Below are the code and all the weights of a small trained network. Each question names an input and a class and asks about switching units off, where a switched-off unit gives its printed mean instead of its output.

import numpy as np


def w(rows, s, z=0):
    codes = np.array(rows[::2]) - 128.0
    scale = np.full(codes.shape[1], s)
    scale[-1] = z or s
    return codes * scale


def norm(h):
    return h / np.sqrt((h * h).mean(-1, keepdims=True) + 1e-5)


def f(y):
    return y / 2 * (1 + np.tanh(0.7978845608 * (y + 0.044715 * y**3)))


def log_softmax(a):
    a = a - a.max(-1, keepdims=True)
    return a - np.log(np.exp(a).sum(-1, keepdims=True))


def net(x, mask):
    res = np.array(x, float).reshape(1, 7) / 4 @ E
    u = 0
    for l in range(3):
        y = f(norm(res) @ A[l][:, :-1].T + A[l][:, -1])
        res = res + np.where(mask[u : u + 4], y, B[l][:, -1]) @ B[l][:, :-1]
        u += 4
    return log_softmax(norm(res)[-1] @ U[:, :-1].T + U[:, -1])


A, B = {}, {}
E = w([
[89,60,61,135,186,67,199,112,141,170,103,247],'x0',
[112,181,99,140,128,176,176,143,176,62,80,24],'x1',
[110,75,140,159,151,169,100,153,116,162,191,179],'x2',
[164,180,197,202,214,101,54,75,136,98,119,168],'x3',
[188,145,65,206,63,102,143,100,185,68,105,67],'x4',
[255,162,182,201,218,237,191,170,70,96,178,84],'x5',
[154,132,64,116,105,176,219,147,106,132,130,184],'x6',
],0.0066)
A[0] = w([
[82,47,137,91,125,138,163,147,70,37,165,137,6],'0.n1',
[31,100,91,151,136,142,148,57,157,148,167,118,135],'0.n2',
[70,81,197,38,57,160,29,173,53,236,152,105,4],'0.n3',
[42,65,107,65,147,215,254,87,96,143,98,170,36],'0.n4',
],0.0048,0.0044)
B[0] = w([
[53,134,77,131,108,130,103,222,153,156,36,159,102],'0.n1',
[172,111,107,163,192,113,107,117,173,92,181,166,178],'0.n2',
[71,95,101,123,102,71,19,254,89,115,174,127,255],'0.n3',
[141,122,123,70,165,140,255,139,126,127,175,89,234],'0.n4',
],0.0099,0.0028)
A[1] = w([
[92,132,106,92,139,173,221,193,166,254,117,142,4],'1.n1',
[172,139,107,137,151,142,86,142,71,118,92,180,187],'1.n2',
[80,140,129,107,80,58,138,108,85,133,105,104,40],'1.n3',
[111,130,127,43,103,91,105,128,147,136,111,128,82],'1.n4',
],0.0072,0.0031)
B[1] = w([
[97,117,56,97,196,102,174,165,75,13,76,216,253],'1.n1',
[128,93,148,123,128,205,157,171,128,207,174,96,189],'1.n2',
[128,102,71,143,120,146,152,74,116,253,63,15,157],'1.n3',
[103,151,197,79,124,136,177,125,80,153,143,79,191],'1.n4',
],0.011,0.0036)
A[2] = w([
[158,235,120,234,92,202,123,169,121,3,94,12,1],'2.n1',
[81,109,145,126,178,84,90,64,187,169,117,153,38],'2.n2',
[176,231,123,89,88,112,81,104,183,179,90,68,117],'2.n3',
[171,68,45,194,38,93,155,115,194,134,110,160,6],'2.n4',
],0.0065,0.0037)
B[2] = w([
[164,214,120,37,86,254,11,175,175,63,57,132,253],'2.n1',
[38,97,176,207,205,61,130,104,223,22,93,79,147],'2.n2',
[116,157,124,128,103,139,244,178,137,137,147,152,185],'2.n3',
[222,61,11,137,91,89,28,36,68,109,128,104,156],'2.n4',
],0.0093,0.0053)
U = w([
[221,144,233,208,172,168,122,108,67,212,181,197,119],'0',
[54,82,180,69,86,90,8,194,84,203,192,117,86],'1',
[123,107,54,93,161,122,215,173,81,54,134,202,246],'2',
[77,173,131,112,54,78,203,93,155,199,73,29,5],'3',
[63,105,182,206,201,61,75,79,238,85,95,142,2],'4',
[200,74,11,189,78,86,75,36,135,119,124,131,9],'5',
[195,248,152,100,83,205,61,164,185,63,89,100,246],'6',
],0.011,0.002)

Each question gives the input, the list of numbers given to net, and the class t.
The units are the neurons (one row each of A and B). Each row of codes is followed by its name. A weight is (code - 128) times the scale printed after its matrix; where a second scale follows, it is the last column's (A, B and U).
mask holds one flag per neuron, layer by layer. A switched-off neuron (its flag False) gives its mean, the last column of its row in B, instead of its output. The means were averaged over made-up inputs and are rounded, as every weight is.
A unit's drop is (log p(t) with every unit on - log p(t) with that unit switched off) / (log p(t) with every unit on - log p(t) with every unit switched off).
The circuit of an input: a set's keep is (log p(t) with only the set's units on - log p(t) with every unit switched off) / (log p(t) with every unit on - log p(t) with every unit switched off). Starting from all 12 units, units are removed one at a time, each time the one whose removal leaves the highest keep (on an exact tie, the one counted first), for as long as the keep stays at least 0.8.
circuit, biggest first: the units of the circuit, biggest drop first
top k neurons: the k neurons with the biggest drops, biggest first
top k neurons in layer l: the k neurons of layer l with the biggest drops, biggest first
drop of u: that unit's drop, to one decimal
input [-8,2,5,6,-1,-6,-1], class 1: circuit, biggest first : (0.n3 2.n1)
input [0,-8,-3,-3,7,-6,-3], class 3: circuit, biggest first : (1.n3)
input [8,5,2,6,5,6,2], class 6: circuit, biggest first : (2.n1 1.n1)
input [0,-3,4,-5,3,-4,1], class 5: top 2 neurons in layer 2 : (2.n4 2.n1)
input [5,-8,-7,-4,-1,5,-6], class 0: circuit, biggest first : (0.n4 0.n3 1.n1)
input [-5,-7,-4,-7,7,-5,-8], class 3: top 3 neurons : (1.n3 2.n3 1.n4)
input [4,-4,-5,-3,4,7,-4], class 6: top 2 neurons in layer 1 : (1.n3 1.n1)
input [4,4,2,2,-5,4,-6], class 0: top 2 neurons : (1.n2 2.n1)
input [0,5,0,2,-2,-8,5], class 3: top 2 neurons : (1.n4 1.n3)
input [-6,0,-1,3,-6,2,7], class 0: top 3 neurons : (1.n2 2.n1 0.n4)
input [1,-6,-6,1,6,1,-6], class 5: top 2 neurons in layer 0 : (0.n3 0.n4)
input [1,-5,-8,-6,5,5,1], class 6: top 2 neurons : (2.n1 1.n1)
input [-4,-5,7,8,6,-2,1], class 0: circuit, biggest first : (1.n2 2.n1)
input [8,-3,5,5,8,-1,8], class 5: circuit, biggest first : (2.n4)
input [-4,0,-8,7,-6,-2,0], class 3: circuit, biggest first : (2.n1 0.n2 1.n3)
input [-6,-6,1,8,6,-6,8], class 5: top 2 neurons in layer 2 : (2.n4 2.n1)
input [-7,-4,8,-8,3,3,4], class 1: top 2 neurons in layer 0 : (0.n3 0.n4)
input [3,7,0,-4,8,-7,0], class 5: top 2 neurons : (2.n4 0.n2)
input [-7,-4,-1,-3,4,-7,0], class 3: top 2 neurons : (1.n3 2.n3)
input [-1,-1,8,3,2,-3,-1], class 4: circuit, biggest first : (2.n2)
input [0,6,4,7,-7,2,7], class 0: top 3 neurons in layer 2 : (2.n1 2.n3 2.n2)
input [-5,5,-8,3,-4,-6,-5], class 3: drop of 0.n4 : 0.0
input [-8,-5,-8,4,2,-6,-6], class 3: drop of 2.n3 : 0.1
input [7,2,-1,6,0,8,8], class 0: drop of 1.n2 : 0.2
input [2,-3,-1,2,2,1,-4], class 4: drop of 2.n2 : 0.4
